Below is a small trained network, with its code and all its weights. Each question gives an input and a target symbol and asks what happens when units are switched off, that is, made to give their printed mean instead of their output.

import numpy as np


def w(rows, s, z=0):
    codes = np.array(rows[::2]) - 128.0
    scale = np.full(codes.shape[1], s)
    scale[-1] = z or s
    return codes * scale


def f(y):
    return y / 2 * (1 + np.tanh(0.7978845608 * (y + 0.044715 * y**3)))


def softmax(a):
    e = np.exp(a - a.max(-1, keepdims=True))
    return e / e.sum(-1, keepdims=True)


def log_softmax(a):
    a = a - a.max(-1, keepdims=True)
    return a - np.log(np.exp(a).sum(-1, keepdims=True))


def net(x, mask):
    ids = ['αγηξτφψ'.index(c) for c in x.split()]
    T = len(ids)
    res = E[ids] + P[:T]
    u = 0
    for l in range(2):
        r = res
        for j in range(2):
            rows = slice(4 * j, 4 * j + 4)
            q, k, v = (r @ M[l][rows].T for M in (Q, K, V))
            z = softmax(np.where(np.tri(T) > 0, q @ k.T / 4**0.5, -1e9)) @ v
            o = O[l][rows]
            res = res + np.where(mask[u + j], z, o[:, -1]) @ o[:, :-1]
        u += 2
        y = f(res @ A[l][:, :-1].T + A[l][:, -1])
        res = res + np.where(mask[u : u + 4], y, B[l][:, -1]) @ B[l][:, :-1]
        u += 4
    return log_softmax(res[-1] @ U[:, :-1].T + U[:, -1])


Q, K, V, O, A, B = {}, {}, {}, {}, {}, {}
E = w([
[91,131,158,69],'α',
[70,122,127,127],'γ',
[119,187,139,143],'η',
[134,129,202,173],'ξ',
[158,107,247,58],'τ',
[112,135,102,142],'φ',
[225,107,243,177],'ψ',
],0.015)
P = w([
[152,10,144,143],'0',
[139,131,89,75],'1',
[54,100,153,149],'2',
[174,117,86,120],'3',
[130,138,75,39],'4',
[55,106,174,167],'5',
],0.012)
Q[0] = w([
[226,157,82,123],'0.h0',
[148,141,60,80],'0.h0',
[130,8,124,158],'0.h0',
[151,140,228,169],'0.h0',
[145,103,159,128],'0.h1',
[192,92,115,244],'0.h1',
[149,105,142,127],'0.h1',
[136,111,78,72],'0.h1',
],0.018)
K[0] = w([
[226,209,13,106],'0.h0',
[108,161,53,106],'0.h0',
[190,17,89,148],'0.h0',
[182,145,253,93],'0.h0',
[101,90,113,155],'0.h1',
[202,132,189,201],'0.h1',
[136,100,117,162],'0.h1',
[186,146,33,117],'0.h1',
],0.014)
V[0] = w([
[66,32,18,77],'0.h0',
[74,118,98,96],'0.h0',
[33,77,37,68],'0.h0',
[84,204,149,68],'0.h0',
[212,18,2,200],'0.h1',
[180,9,97,111],'0.h1',
[171,253,153,235],'0.h1',
[87,37,67,186],'0.h1',
],0.0047)
O[0] = w([
[153,18,34,194,116],'0.h0',
[94,73,82,134,113],'0.h0',
[87,3,3,184,94],'0.h0',
[15,95,63,119,90],'0.h0',
[171,103,31,227,91],'0.h1',
[199,71,96,112,189],'0.h1',
[56,247,82,136,2],'0.h1',
[144,6,69,185,169],'0.h1',
],0.0048,0.0029)
A[0] = w([
[109,120,114,7,90],'0.n0',
[49,217,184,129,182],'0.n1',
[101,195,2,80,2],'0.n2',
[131,126,8,109,108],'0.n3',
],0.0099,0.0052)
B[0] = w([
[124,93,71,178,191],'0.n0',
[118,63,83,142,254],'0.n1',
[124,254,242,119,142],'0.n2',
[132,223,91,167,187],'0.n3',
],0.011,0.0054)
Q[1] = w([
[56,119,182,56],'1.h0',
[120,183,143,198],'1.h0',
[182,174,212,95],'1.h0',
[222,96,38,88],'1.h0',
[101,144,204,152],'1.h1',
[150,99,145,146],'1.h1',
[164,59,138,169],'1.h1',
[7,97,212,203],'1.h1',
],0.013)
K[1] = w([
[138,69,214,148],'1.h0',
[144,145,115,203],'1.h0',
[215,136,105,87],'1.h0',
[114,144,32,8],'1.h0',
[168,150,138,164],'1.h1',
[145,125,139,117],'1.h1',
[140,100,141,100],'1.h1',
[180,34,105,216],'1.h1',
],0.014)
V[1] = w([
[163,110,117,158],'1.h0',
[86,186,139,159],'1.h0',
[100,108,131,59],'1.h0',
[133,127,124,138],'1.h0',
[162,110,96,24],'1.h1',
[250,149,102,128],'1.h1',
[139,79,88,105],'1.h1',
[160,112,109,165],'1.h1',
],0.016)
O[1] = w([
[77,116,140,158,194],'1.h0',
[155,100,86,46,2],'1.h0',
[191,159,143,150,121],'1.h0',
[114,119,127,131,135],'1.h0',
[212,40,99,71,133],'1.h1',
[250,178,91,149,226],'1.h1',
[126,117,79,61,233],'1.h1',
[115,183,101,120,229],'1.h1',
],0.014,0.0068)
A[1] = w([
[145,156,248,81,3],'1.n0',
[85,140,130,187,29],'1.n1',
[162,193,218,26,78],'1.n2',
[92,49,138,181,61],'1.n3',
],0.013,0.0038)
B[1] = w([
[54,122,72,20,222],'1.n0',
[47,108,183,40,254],'1.n1',
[64,130,98,77,215],'1.n2',
[238,202,133,7,241],'1.n3',
],0.014,0.0051)
U = w([
[252,94,210,125,152],'α',
[162,168,121,40,1],'γ',
[166,168,217,190,208],'η',
[103,145,221,130,109],'ξ',
[158,2,102,78,108],'τ',
[41,53,38,159,186],'φ',
[177,243,83,132,101],'ψ',
],0.0058,0.0082)

Each question gives the input, a string of symbols that net reads in full, and the target symbol t.
The units are the heads (4 rows each of Q, K, V and O) and the neurons (one row each of A and B). Each row of codes is followed by its name. A weight is (code - 128) times the scale printed after its matrix; where a second scale follows, it is the last column's (O, A, B and U).
mask holds one flag per unit, layer by layer, with each layer's heads first. A switched-off unit (its flag False) gives its mean, the last column of its rows in O or B, instead of its output. The means were averaged over made-up inputs and are rounded, as every weight is.
A unit's drop is (log p(t) with every unit on - log p(t) with that unit switched off) / (log p(t) with every unit on - log p(t) with every unit switched off).
unit that matters most: the unit with the biggest drop
top k neurons: the k neurons with the biggest drops, biggest first
which heads matter: for each layer, one digit per head in row order, 1 if its drop is at least 0.15 and else 0, layers parted by /
input ψ γ τ φ ψ, target γ: unit that matters most : 0.h0
input η α φ φ, target φ: which heads matter : 11 / 11
input ψ ψ γ τ, target ψ: top 2 neurons : 0.n1; 0.n0
input ξ τ τ τ ψ, target γ: top 4 neurons : 0.n0; 0.n1; 1.n0; 1.n2
input φ ψ α τ γ ξ, target ψ: which heads matter : 11 / 11
input ξ η τ ξ α ξ, target ξ: which heads matter : 01 / 01
input γ η α τ, target τ: which heads matter : 00 / 01
input φ τ τ, target ψ: which heads matter : 11 / 01
input ψ γ γ, target η: which heads matter : 10 / 01
input γ τ ξ τ, target τ: which heads matter : 10 / 01
input γ φ γ ξ α ξ, target φ: top 2 neurons : 1.n3; 0.n1
input η φ ξ α τ φ, target γ: which heads matter : 00 / 01
input η γ γ, target γ: which heads matter : 10 / 01
input φ γ ξ ξ, target ξ: which heads matter : 00 / 11
input α ψ η, target τ: which heads matter : 01 / 01
input τ γ γ γ γ, target φ: top 3 neurons : 0.n3; 0.n1; 0.n2
input γ ψ τ ψ ξ, target η: unit that matters most : 1.n3
input ξ γ γ ξ γ ψ, target ξ: top 2 neurons : 0.n1; 1.n1
input γ η τ, target φ: top 3 neurons : 1.n3; 1.n2; 1.n0
input τ γ η γ γ, target φ: top 2 neurons : 0.n3; 1.n3
input τ γ φ φ, target φ: top 3 neurons : 0.n3; 1.n3; 0.n1
